Here is a tiny trained network, its code and every weight. The questions are about switching its units off for an input and a target symbol, where a switched-off unit gives its printed mean instead of its output.

import numpy as np


def w(rows, s, z=0):
    codes = np.array(rows[::2]) - 128.0
    scale = np.full(codes.shape[1], s)
    scale[-1] = z or s
    return codes * scale


def f(y):
    return np.maximum(y, 0)


def softmax(a):
    e = np.exp(a - a.max(-1, keepdims=True))
    return e / e.sum(-1, keepdims=True)


def log_softmax(a):
    a = a - a.max(-1, keepdims=True)
    return a - np.log(np.exp(a).sum(-1, keepdims=True))


def net(x, mask):
    ids = ['ζμξστφ'.index(c) for c in x.split()]
    T = len(ids)
    res = E[ids] + P[:T]
    r = res
    for j in range(2):
        rows = slice(2 * j, 2 * j + 2)
        q, k, v = (r @ M[0][rows].T for M in (Q, K, V))
        z = softmax(np.where(np.tri(T) > 0, q @ k.T / 2**0.5, -1e9)) @ v
        o = O[0][rows]
        res = res + np.where(mask[j], z, o[:, -1]) @ o[:, :-1]
    y = f(res @ A[0][:, :-1].T + A[0][:, -1])
    res = res + np.where(mask[2:10], y, B[0][:, -1]) @ B[0][:, :-1]
    return log_softmax(res[-1] @ U[:, :-1].T + U[:, -1])


Q, K, V, O, A, B = {}, {}, {}, {}, {}, {}
E = w([
[135,123,245,253,71,126],'ζ',
[67,127,27,230,195,31],'μ',
[84,153,163,183,91,192],'ξ',
[108,173,28,181,144,150],'σ',
[57,155,153,179,70,97],'τ',
[70,88,89,203,172,186],'φ',
],0.015)
P = w([
[95,78,129,2,144,216],'0',
[169,73,82,124,87,124],'1',
[135,55,63,122,66,110],'2',
[145,93,87,133,71,119],'3',
[149,121,122,135,78,174],'4',
[126,118,105,150,112,113],'5',
[82,116,116,136,69,102],'6',
[88,145,118,138,128,107],'7',
[76,150,98,124,118,92],'8',
[40,103,111,136,101,79],'9',
[83,151,105,118,131,107],'10',
[107,175,78,132,162,94],'11',
],0.011)
Q[0] = w([
[191,145,28,156,92,78],'head 0',
[149,233,142,129,206,91],'head 0',
[254,93,196,64,200,76],'head 1',
[93,146,205,221,188,135],'head 1',
],0.0072)
K[0] = w([
[44,255,92,108,194,197],'head 0',
[197,114,112,108,120,98],'head 0',
[198,161,46,230,71,63],'head 1',
[89,142,52,74,145,168],'head 1',
],0.0062)
V[0] = w([
[175,148,92,81,15,177],'head 0',
[107,124,1,112,166,183],'head 0',
[126,161,78,176,107,34],'head 1',
[91,78,211,58,50,101],'head 1',
],0.0096)
O[0] = w([
[238,109,178,19,183,6,83],'head 0',
[45,2,245,60,94,189,254],'head 0',
[174,89,10,152,8,137,78],'head 1',
[199,119,194,229,239,155,107],'head 1',
],0.0076,0.0084)
A[0] = w([
[173,75,109,166,55,148,77],'neuron 0',
[148,106,63,149,171,179,68],'neuron 1',
[155,80,129,127,184,69,231],'neuron 2',
[240,9,122,99,119,149,124],'neuron 3',
[159,184,108,143,101,90,176],'neuron 4',
[125,158,119,189,129,57,105],'neuron 5',
[147,62,110,162,114,123,103],'neuron 6',
[184,168,110,142,164,198,2],'neuron 7',
],0.011,0.0039)
B[0] = w([
[140,242,64,127,215,120,252],'neuron 0',
[157,142,191,209,99,89,183],'neuron 1',
[244,165,157,160,81,207,227],'neuron 2',
[158,118,126,106,1,145,153],'neuron 3',
[84,46,102,78,180,134,157],'neuron 4',
[144,111,59,31,176,163,233],'neuron 5',
[125,248,152,167,96,125,241],'neuron 6',
[138,122,91,164,39,16,143],'neuron 7',
],0.0078,0.0045)
U = w([
[89,209,116,184,147,100,4],'ζ',
[25,166,25,141,98,142,145],'μ',
[102,187,228,107,178,116,26],'ξ',
[82,64,142,32,16,38,194],'σ',
[135,240,230,255,11,90,247],'τ',
[23,133,183,115,139,107,163],'φ',
],0.0052,0.0036)

Each question gives the input, a string of symbols that net reads in full, and the target symbol t.
The units are the heads (2 rows each of Q, K, V and O) and the neurons (one row each of A and B). Each row of codes is followed by its name. A weight is (code - 128) times the scale printed after its matrix; where a second scale follows, it is the last column's (O, A, B and U).
mask holds one flag per unit, heads first, then neurons. A switched-off unit (its flag False) gives its mean, the last column of its rows in O or B, instead of its output. The means were averaged over made-up inputs and are rounded, as every weight is.
A unit's drop is (log p(t) with every unit on - log p(t) with that unit switched off) / (log p(t) with every unit on - log p(t) with every unit switched off).
The circuit of an input: a set's keep is (log p(t) with only the set's units on - log p(t) with every unit switched off) / (log p(t) with every unit on - log p(t) with every unit switched off). Starting from all 10 units, units are removed one at a time, each time the one whose removal leaves the highest keep (on an exact tie, the one counted first), for as long as the keep stays at least 0.8.
circuit, biggest first: the units of the circuit, biggest drop first
most important unit: the unit with the biggest drop
top k neurons: the k neurons with the biggest drops, biggest first
heads that matter: for each layer, one digit per head in row order, 1 if its drop is at least 0.15 and else 0, layers parted by /
drop of u: that unit's drop, to one decimal
input ξ ξ σ, target τ: most important unit : neuron 2
input φ μ μ μ, target φ: circuit, biggest first : (head 1; head 0)
input σ τ φ φ, target σ: circuit, biggest first : (head 0; head 1)
input τ μ σ, target τ: heads that matter : 01
input τ σ σ τ φ, target τ: heads that matter : 01
input ξ ζ ξ ξ μ σ σ σ τ, target ξ: heads that matter : 11
input σ μ μ ξ τ φ φ σ τ, target σ: heads that matter : 01
input μ ζ τ ζ, target μ: heads that matter : 11
input σ ξ σ μ ξ, target σ: circuit, biggest first : (head 0; head 1; neuron 6)
input ξ τ μ, target ξ: top 2 neurons : (neuron 5; neuron 2)
input σ μ τ ξ, target σ: top 3 neurons : (neuron 6; neuron 2; neuron 1)
input τ μ μ, target τ: top 2 neurons : (neuron 2; neuron 1)
input σ σ ζ μ σ ζ σ ξ φ ξ σ, target σ: top 2 neurons : (neuron 0; neuron 6)
input ξ ζ μ μ ζ σ σ, target ξ: circuit, biggest first : (head 1)
input τ μ σ φ φ, target τ: top 2 neurons : (neuron 1; neuron 5)
input ξ ξ φ ξ, target ξ: drop of neuron 0 : -0.1
input σ ξ τ ζ σ ζ τ, target σ: drop of head 1 : 0.2
input μ μ τ, target μ: drop of neuron 6 : -0.1
input τ μ μ σ τ μ, target τ: drop of neuron 0 : 0.1
input σ φ σ σ τ φ, target σ: top neuron : (neuron 0)
